In the rows, 128 means zero.
Rows with their classes:
[124 124 129 109 124 130  98 155 132 144 130 124 134 143 121 124 153 131
 116 115 106 116 150  98 160 123  91 121 140  99 128 120  94 132 148 113
 105 115 128 131 116 112 134  94 156 161  90 167 126 166 144 129 130 120
 108 115 175 120 109 119 139 124 140 160 188 139 148  92 120 118 127  93
 118 146 137 150] => <63>
[108 147 156 148 131 121 107 150 179 140 116 100 144 135  73 137 133 126
 157 118 104 130 134  92 161 144  79 135 128 109 131 135  62 176 142 112
 112 118 123 159  98 105 164  86 127 144 138 178 121 144 136 143 139 120
 121 150 180 134 141 120 121  90 133 166 145 121 176 117  98  89 126  97
 122 145 133 141] => <44>
[100 161 128 140 116 159  91 150 121 153 137 118 142 165 130 119 162 132
 136 114 107 129 158  97 171 109 113 107 139 105 113 109  96  87 141 102
 118  90 135 115 121  93 155 127 144 135 114 196 133 168 129 114 128 112
 115 116 139 124 122 120 114 114 134 136 201 132 129  91 102 100 136  90
  99 144 141 122] => <56>
[ 90 162 119 119 130 154 121 145 120 164 131 118 141 176 147 118 180 112
 136 125 117 117 172 141 175 100 117  83 141 107 124  83  97 121 135 130
 115  96 132 114 112  92 147 140 141 128 103 178 135 148 110 120 116 108
 134 122 132 130 109 123  97 123 140 142 192 116 118 123 106 100 147  88
  78 158 130  97] => <47>
[ 94 160 114 104 141 143 129 148 125 147 144 133 151 151 113 144 157 113
 142 113 121 108 129 164 144 115 106 112 126 115 140 103 116 157 135 147
 109 117 132 121 122 102 147 124 141 130 106 144 148 135 130 110 125 121
 130 152 117 116 161 130 114 109 112 136 116  91 137 138 123 101 130 109
  96 161 113  95] => <63>
[129 174 154 153 124 158  87 149 150 111 119  99 124 111  82 145 128 172
 121 117  98 127 125  68 175 125 160 108 131 101 194 176 106 106 153 110
 115 100 151 142 109 140 169 118 123 146 177 193 114 151 109  91 112 142
 118 127 116 143 103 135 118 111 144 145 176 149 123 130  81 104 143 113
 135 116 102 133] => <60>
[112 125  94 131 119 137 102 137 142 164 140 136 131 164 167 113 159 110
 121  98 115 118 174 102 129 110 116 122 124 103 127 103 115 100 145 123
 119 110 132 130 124  93 125 106 142 138  96 158 141 176 140 125 130 110
 126 112 154 130 129 123 104 117 129 104 202 123 118  86 127  78 130  90
  96 165 123 126] => <47>
[ 89 163 144 121 119 145 111 171 123 157 131 113 156 177 120 140 165 119
 149 123 109 120 164 126 166 109 105  99 133  97  95  92  92 121 136 121
  64  98 147 122 111 112 155 126 139 143 118 179 143 134 132 121 121  99
 124 121 135 130 134 135 113 112 134 147 187 112 132 128 120  80 127  92
  85 159 119 114] => <47>
[109 163 145 143 125 138  96 183 152 137 150 129 141 156 101 128 138 133
 140  89  80 117 142  64 159 138 112 117 138  92 133 169  87 104 152 116
 105  86 129 134 117 115 181  97 157 140 126 201 131 182 105 127 126 125
 130 131 150 135 112 134 127 104 131 153 202 126 140  97  90  66 105  70
 103 144 151 125] => <55>
[100 166 156 130 128 157 112 146 127 153 126 117 140 153 113 130 150 132
 145 103 117 127 165 125 159 118  98 114 126 105 132 114 105 144 157 128
 106 105 138 117 112  98 172 129 147 138 130 214 137 154 140 130 124  96
 114 161 119 135 157 125 112 100 117 141 163 113 141 119 103  85 132  91
 106 154 118 111] => <47>
[105 165 123 132 116 126 105 147 133 143 137  88 156 148 109 119 158 133
 136 132  93 127 142 108 200 130 130  98 150 125 114 126  91 110 129 125
 112 108 148 145 115 126 169 131 124 162 142 180 118 154 131 135 120 142
 109 137 144 129  86 138 119 115 142 145 176 130 138 133 116  92 140 113
 104 129 176 121] => <47>
[ 97 161 154 124 135 121 115 165 135 150 142  97 142 156  94 127 155 110
 154 101  98 108 151  84 135 130 103 119 125 103 117 105  85 135 135 135
 111 114 155 131  99 104 183  99 132 136 123 174 141 152 143 130 137 111
 130 153 134 134 130 118 104  95 115 139 157 114 146 107 127  73 113  87
 110 150 145 151] => <55>
[102 151 145 129 137 119 102   4 121 150 139 111 141 155  86 121 155 134
 149 109  94 118 161 110 147 147  84 117 140  93 119 124  66 131 123 128
 105 137 137 155 110 110 171  97 143 145 112 166 137 165 124 135 142 114
 114 133 175 137 126 103 110  93 129 144 155 123 162 109 132  64 108 113
 120 141 148 111] => <60>
[103 161 145 144 103 153 109 144 136 131 125 115 136 137 135 123 151 145
 110 106 146 128 141  95 161 136 153 101 146 117 138 131 122  90 145 111
 128  95 135 132 139 132 144 145 130 139 159 171 129 143 110 129 121 121
 133 116 106 142 108 136 126 125 136 144 202 136 114 123 105 103 155 105
 104 139 140 111] => <55>
[114 142 136 120 126 161 117 131 131 136 123  69 139 106 112 126 128 152
 126 125 144 145 134 164 175 128 128 127 136 133 126 114 116 141 151 108
 112 114 139 123 127 116 129 134 113 146 142 162 100 104 154 131 132 120
 118 136 130 132 122 105 127 127 152 153 145 141 140 156 106 125 160 143
 141 112 111 141] => <56>
[ 89 216 133  96 110  90 125 181 128 142 110  97 139 189  96 119 201 117
 141 132  27  84 189  63 175 134 125  48 151 116 122 123  45 118 123 162
  97 108 146 138  99 115 232  93 125 175 146 174 142 174  88 121 107 106
 131 128 191 125  12 125 106 113 113 171 183 117 160 149 115  52 136  99
  58 145 172  72] => <43>
[ 87 154 151 107 117  95 116 169 124 142 135 113 141 183  97 128 160  95
 170 113  74 107 153  85  98 143  85 106 129 100 117 123  71 122 105 165
 116 124 143 143  90 100 195  82 142 119 126 146 154 168 126 125 142 112
 157 156 144 123 123 132  98  84  83 124 137  92 147 104 131  60  84  70
  85 178 158  91] => <55>
[ 98 117 174 122 108 151 110 132 113 187 138 113 135 214 176 114 181  98
 144  87 140 121 161 161 148  90  98  94 130  87 107  70 111  88 133 115
 132  95 131 109 119  98 135 160 146 113  99 160 141 154 121 120 129 119
 127 113 122 128 163 112 149 116 139  95 205 121 125  98 135  76 155  72
  72 173 130 119] => <47>
